[[123 125 131 116 108]
 [102 123 122 140 133]
 [111 124 128 126 118]]
->
[[125 131]
 [123 122]]

[[130 117 110 149 124]
 [104 142 120 125 118]]
->
[[117 110]
 [142 120]]

[[119 145 122]
 [122 131 123]
 [142 117 123]
 [123 107 129]
 [139 120 137]]
->
[[145 122]
 [131 123]]

[[120 152 133 129]
 [122 121 135 142]
 [123 122 133 122]]
->
[[152 133]
 [121 135]]

[[134 127 135 132]
 [116 108 128 113]
 [114 156 151 124]
 [122 139 140 122]
 [136 108 116 158]]
->
[[127 135]
 [108 128]]

[[119 152 114]
 [114 153 109]
 [128 127 126]]
->
[[152 114]
 [153 109]]

[[127 118 127 117 135]
 [116 131 113 136 127]
 [121 140 119 150 120]
 [121 137 118 143 125]]
->
[[118 127]
 [131 113]]

[[109 145 138 100 139]
 [122 129 131 121 126]]
->
[[145 138]
 [129 131]]

[[135 122 137 125 120]
 [150 111 141 133 117]
 [125 111 102 111 130]
 [129 140 129 126 140]]
->
[[122 137]
 [111 141]]
---
[[128 128 128 129 128 129 128 128 129 137 150 150 151]
 [128 127 128 128 128 128 128 128 129 139 150 150 151]
 [128 128 128 128 128 129 128 128 128 128 131 146 151]
 [128 128 127 129 128 128 128 127 127 128 128 136 149]
 [128 128 128 127 132 148 150 151 151 151 151 150 151]]
->
[[128 128 128 127 132 148 150 151 151 151 151 150 151]
 [128 128 127 129 128 128 128 127 127 128 128 136 149]
 [128 128 128 128 128 129 128 128 128 128 131 146 151]
 [128 127 128 128 128 128 128 128 129 139 150 150 151]
 [128 128 128 129 128 129 128 128 129 137 150 150 151]]

[[137 127 100]
 [140 126 130]]
->
[[140 126 130]
 [137 127 100]]

[[128 139 137 128]
 [117 128 125 124]
 [114 120 122 124]
 [140 127 120 109]
 [146 143 128 100]
 [113 112 144 124]
 [132 112 120 142]
 [127 122 116 145]]
->
[[127 122 116 145]
 [132 112 120 142]
 [113 112 144 124]
 [146 143 128 100]
 [140 127 120 109]
 [114 120 122 124]
 [117 128 125 124]
 [128 139 137 128]]

[[118 142 124 120]
 [113 145 124 105]
 [114 140 118 113]]
->
[[114 140 118 113]
 [113 145 124 105]
 [118 142 124 120]]

[[125 140 135 127 119 142]
 [113 122 136 144 107 139]
 [109 123 140 155 124 134]
 [136 120 125 135 130 122]
 [128 141 132 124 129 124]
 [129 125 146 136 119 110]
 [137 117 126 128 134 121]
 [124 108 137 125 148 121]
 [121 107 154 151 122 122]
 [123 116 140 138 123 121]
 [144 140 113 117 122 132]
 [111 130 123 136 131 127]]
->
[[111 130 123 136 131 127]
 [144 140 113 117 122 132]
 [123 116 140 138 123 121]
 [121 107 154 151 122 122]
 [124 108 137 125 148 121]
 [137 117 126 128 134 121]
 [129 125 146 136 119 110]
 [128 141 132 124 129 124]
 [136 120 125 135 130 122]
 [109 123 140 155 124 134]
 [113 122 136 144 107 139]
 [125 140 135 127 119 142]]

[[134 132 122 133 128 115 123 135 122 124 123 121]
 [137 127 133 130 119 129 131 121 122 145 133 127]
 [116 131 126 132 133 131 133 134 148 153 124 125]
 [122 125 124 127 119 114 136 129 125 139 117 143]
 [134 114 132 131 134 113 127 119 106 116 123 115]]
->
[[134 114 132 131 134 113 127 119 106 116 123 115]
 [122 125 124 127 119 114 136 129 125 139 117 143]
 [116 131 126 132 133 131 133 134 148 153 124 125]
 [137 127 133 130 119 129 131 121 122 145 133 127]
 [134 132 122 133 128 115 123 135 122 124 123 121]]

[[128 108 124 111 117 135]
 [131 150 129 146 145 122]
 [137 130 120 129 137 127]
 [127 108 117 112 112 133]
 [142 118 111 119 133 133]
 [130 150 130 146 143 121]
 [117 148 134 149 131 113]
 [116 118 122 124 112 127]
 [124 109 126 112 113 132]
 [126 136 127 138 131 122]
 [133 126 134 122 137 137]]
->
[[133 126 134 122 137 137]
 [126 136 127 138 131 122]
 [124 109 126 112 113 132]
 [116 118 122 124 112 127]
 [117 148 134 149 131 113]
 [130 150 130 146 143 121]
 [142 118 111 119 133 133]
 [127 108 117 112 112 133]
 [137 130 120 129 137 127]
 [131 150 129 146 145 122]
 [128 108 124 111 117 135]]
